Here is a tiny trained network, its code and every weight. The questions are about switching its units off for an input and a target symbol, where a switched-off unit gives its printed mean instead of its output.

import numpy as np


def w(rows, s, z=0):
    codes = np.array(rows[::2]) - 128.0
    scale = np.full(codes.shape[1], s)
    scale[-1] = z or s
    return codes * scale


def f(y):
    return np.maximum(y, 0)


def softmax(a):
    e = np.exp(a - a.max(-1, keepdims=True))
    return e / e.sum(-1, keepdims=True)


def log_softmax(a):
    a = a - a.max(-1, keepdims=True)
    return a - np.log(np.exp(a).sum(-1, keepdims=True))


def net(x, mask):
    ids = ['βδζθμξπστψω'.index(c) for c in x.split()]
    T = len(ids)
    res = E[ids] + P[:T]
    u = 0
    for l in range(2):
        q, k, v = (res @ M[l].T for M in (Q, K, V))
        z = softmax(np.where(np.tri(T) > 0, q @ k.T / 3**0.5, -1e9)) @ v
        res = res + np.where(mask[u], z, O[l][:, -1]) @ O[l][:, :-1]
        u += 1
        y = f(res @ A[l][:, :-1].T + A[l][:, -1])
        res = res + np.where(mask[u : u + 4], y, B[l][:, -1]) @ B[l][:, :-1]
        u += 4
    return log_softmax(res[-1] @ U[:, :-1].T + U[:, -1])


Q, K, V, O, A, B = {}, {}, {}, {}, {}, {}
E = w([
[140,190,56,37,122,78,95,60],'β',
[127,95,79,70,94,203,200,129],'δ',
[149,198,93,85,126,144,150,57],'ζ',
[158,175,134,115,100,191,198,72],'θ',
[116,41,144,122,148,106,57,184],'μ',
[161,210,205,167,144,139,141,44],'ξ',
[158,96,255,159,154,58,71,169],'π',
[150,42,56,105,153,200,92,194],'σ',
[174,103,218,199,118,255,223,155],'τ',
[154,158,105,164,202,98,11,128],'ψ',
[149,88,192,222,173,215,106,170],'ω',
],0.0081)
P = w([
[50,79,181,54,105,119,133,78],'0',
[209,142,66,235,83,72,198,162],'1',
[181,122,113,133,205,174,123,79],'2',
[133,210,214,88,95,233,30,188],'3',
[204,111,68,254,99,35,186,117],'4',
[232,139,69,46,211,240,151,173],'5',
],0.009)
Q[0] = w([
[73,154,158,141,25,124,89,138],'L0H0',
[43,40,67,143,174,62,204,64],'L0H0',
[164,2,86,207,199,34,192,3],'L0H0',
],0.013)
K[0] = w([
[249,72,90,247,241,113,170,135],'L0H0',
[97,119,98,52,67,85,205,60],'L0H0',
[3,64,156,61,72,68,166,68],'L0H0',
],0.0081)
V[0] = w([
[127,122,139,137,176,9,24,150],'L0H0',
[145,101,243,193,158,127,148,146],'L0H0',
[165,231,130,123,120,103,138,49],'L0H0',
],0.012)
O[0] = w([
[11,193,78,117,135,159,222,189,1],'L0H0',
[66,70,41,93,37,129,123,19,150],'L0H0',
[91,20,152,243,201,77,162,132,166],'L0H0',
],0.012,0.0054)
A[0] = w([
[53,112,125,99,167,175,129,103,255],'L0N0',
[122,121,166,34,89,254,65,104,140],'L0N1',
[145,92,132,225,141,55,212,188,109],'L0N2',
[169,117,217,68,195,174,70,131,153],'L0N3',
],0.008,0.0047)
B[0] = w([
[42,70,181,139,184,224,64,136,175],'L0N0',
[97,220,91,67,185,30,92,119,230],'L0N1',
[151,237,14,216,185,74,105,144,214],'L0N2',
[126,74,154,2,221,105,230,80,248],'L0N3',
],0.007,0.012)
Q[1] = w([
[86,126,81,193,1,55,159,84],'L1H0',
[114,55,160,130,151,152,86,92],'L1H0',
[67,164,78,198,59,123,139,213],'L1H0',
],0.0052)
K[1] = w([
[173,151,69,153,102,90,255,103],'L1H0',
[126,98,181,132,121,162,140,63],'L1H0',
[190,146,71,190,112,170,182,186],'L1H0',
],0.0085)
V[1] = w([
[102,142,180,102,145,148,1,116],'L1H0',
[61,102,202,129,223,129,88,111],'L1H0',
[100,107,148,96,119,118,144,73],'L1H0',
],0.0068)
O[1] = w([
[162,186,97,177,45,144,171,160,197],'L1H0',
[98,140,75,244,110,253,135,144,255],'L1H0',
[103,83,79,174,88,119,157,74,201],'L1H0',
],0.006,0.011)
A[1] = w([
[229,155,162,166,130,86,95,190,252],'L1N0',
[69,85,164,147,81,255,212,206,88],'L1N1',
[200,28,164,159,64,159,74,28,63],'L1N2',
[49,178,112,129,191,172,216,146,167],'L1N3',
],0.0071,0.0023)
B[1] = w([
[75,76,111,66,158,219,80,94,214],'L1N0',
[140,174,208,122,212,89,27,71,193],'L1N1',
[134,131,149,99,49,130,92,254,254],'L1N2',
[76,77,132,144,115,50,150,211,234],'L1N3',
],0.0087,0.012)
U = w([
[135,124,111,174,117,41,201,202,89],'β',
[162,109,173,63,206,179,103,2,117],'δ',
[151,68,124,201,163,64,194,12,219],'ζ',
[153,72,205,72,102,194,142,205,185],'θ',
[119,196,104,143,51,138,116,250,3],'μ',
[127,115,102,241,86,183,81,107,169],'ξ',
[42,55,119,98,115,137,148,76,114],'π',
[164,219,166,86,133,85,179,160,127],'σ',
[163,119,143,103,104,38,79,86,92],'τ',
[147,180,171,136,165,108,69,160,71],'ψ',
[125,211,97,142,117,241,119,53,192],'ω',
],0.0062,0.0052)

Each question gives the input, a string of symbols that net reads in full, and the target symbol t.
The units are the heads (3 rows each of Q, K, V and O) and the neurons (one row each of A and B). Each row of codes is followed by its name. A weight is (code - 128) times the scale printed after its matrix; where a second scale follows, it is the last column's (O, A, B and U).
mask holds one flag per unit, layer by layer, with each layer's heads first. A switched-off unit (its flag False) gives its mean, the last column of its rows in O or B, instead of its output. The means were averaged over made-up inputs and are rounded, as every weight is.
A unit's drop is (log p(t) with every unit on - log p(t) with that unit switched off) / (log p(t) with every unit on - log p(t) with every unit switched off).
The circuit of an input: a set's keep is (log p(t) with only the set's units on - log p(t) with every unit switched off) / (log p(t) with every unit on - log p(t) with every unit switched off). Starting from all 10 units, units are removed one at a time, each time the one whose removal leaves the highest keep (on an exact tie, the one counted first), for as long as the keep stays at least 0.8.
units of the circuit, in order: the units of the circuit, biggest drop first
top k neurons: the k neurons with the biggest drops, biggest first
top k neurons in layer l: the k neurons of layer l with the biggest drops, biggest first
input β μ ξ π β, target ψ: units of the circuit, in order : (L1H0, L0H0, L0N2)
input π δ β σ, target σ: top 3 neurons : (L0N1, L0N3, L1N0)
input δ δ ζ, target δ: units of the circuit, in order : (L0H0, L0N3)
input β δ ψ π β ζ, target π: units of the circuit, in order : (L0H0, L1N3)
input ω δ τ δ δ, target τ: units of the circuit, in order : (L1H0, L0H0)
input θ δ θ θ ξ ξ, target θ: units of the circuit, in order : (L1N2, L0H0, L0N1)
input δ δ ζ θ δ ζ, target θ: units of the circuit, in order : (L0H0, L1N2, L0N2)
input ξ δ θ θ δ, target ζ: units of the circuit, in order : (L0H0, L1N2)
input τ ψ θ, target τ: top 2 neurons : (L0N1, L1N2)
input β θ δ μ θ, target ψ: top 4 neurons : (L0N2, L1N0, L0N3, L1N3)
input θ π β π μ μ, target π: top 2 neurons in layer 1 : (L1N3, L1N2)
input σ ζ θ ψ μ θ, target ψ: top 3 neurons : (L1N1, L0N0, L1N3)
input ψ τ δ ξ, target τ: units of the circuit, in order : (L0H0, L0N1)
input ζ θ θ ξ σ ζ, target ξ: units of the circuit, in order : (L0H0, L0N3, L1H0)
input ψ ζ ζ τ δ ω, target τ: top 2 neurons in layer 1 : (L1N2, L1N0)
input ζ ω ζ δ, target ω: units of the circuit, in order : (L0H0, L1N3)
input σ ψ ζ τ, target ψ: top 2 neurons : (L1N1, L0N0)
input θ ψ δ μ θ ω, target μ: top 3 neurons : (L0N1, L1N3, L0N3)
input π β τ ξ ζ μ, target ξ: units of the circuit, in order : (L0H0, L0N3, L0N1)
input θ π ζ ξ, target π: units of the circuit, in order : (L0H0)
input ω δ ζ ξ, target ξ: units of the circuit, in order : (L0H0, L0N3)
input ψ θ ψ ζ ω β, target ζ: top neuron in layer 1 : (L1N2)
input ζ ζ ω, target ζ: top 3 neurons : (L0N3, L1N2, L0N2)
input ψ θ ξ δ β θ, target δ: top 4 neurons : (L0N3, L0N1, L1N2, L1N3)
input δ δ π, target δ: top 4 neurons : (L0N3, L1N3, L0N1, L0N0)
input β θ θ β, target θ: top neuron : (L1N2)
input ξ ζ ζ β ζ θ, target β: top 2 neurons : (L1N3, L0N2)
input ω ψ σ π σ, target τ: top neuron in layer 1 : (L1N0)
input θ β ξ, target θ: units of the circuit, in order : (L1N2, L0N1, L0H0)
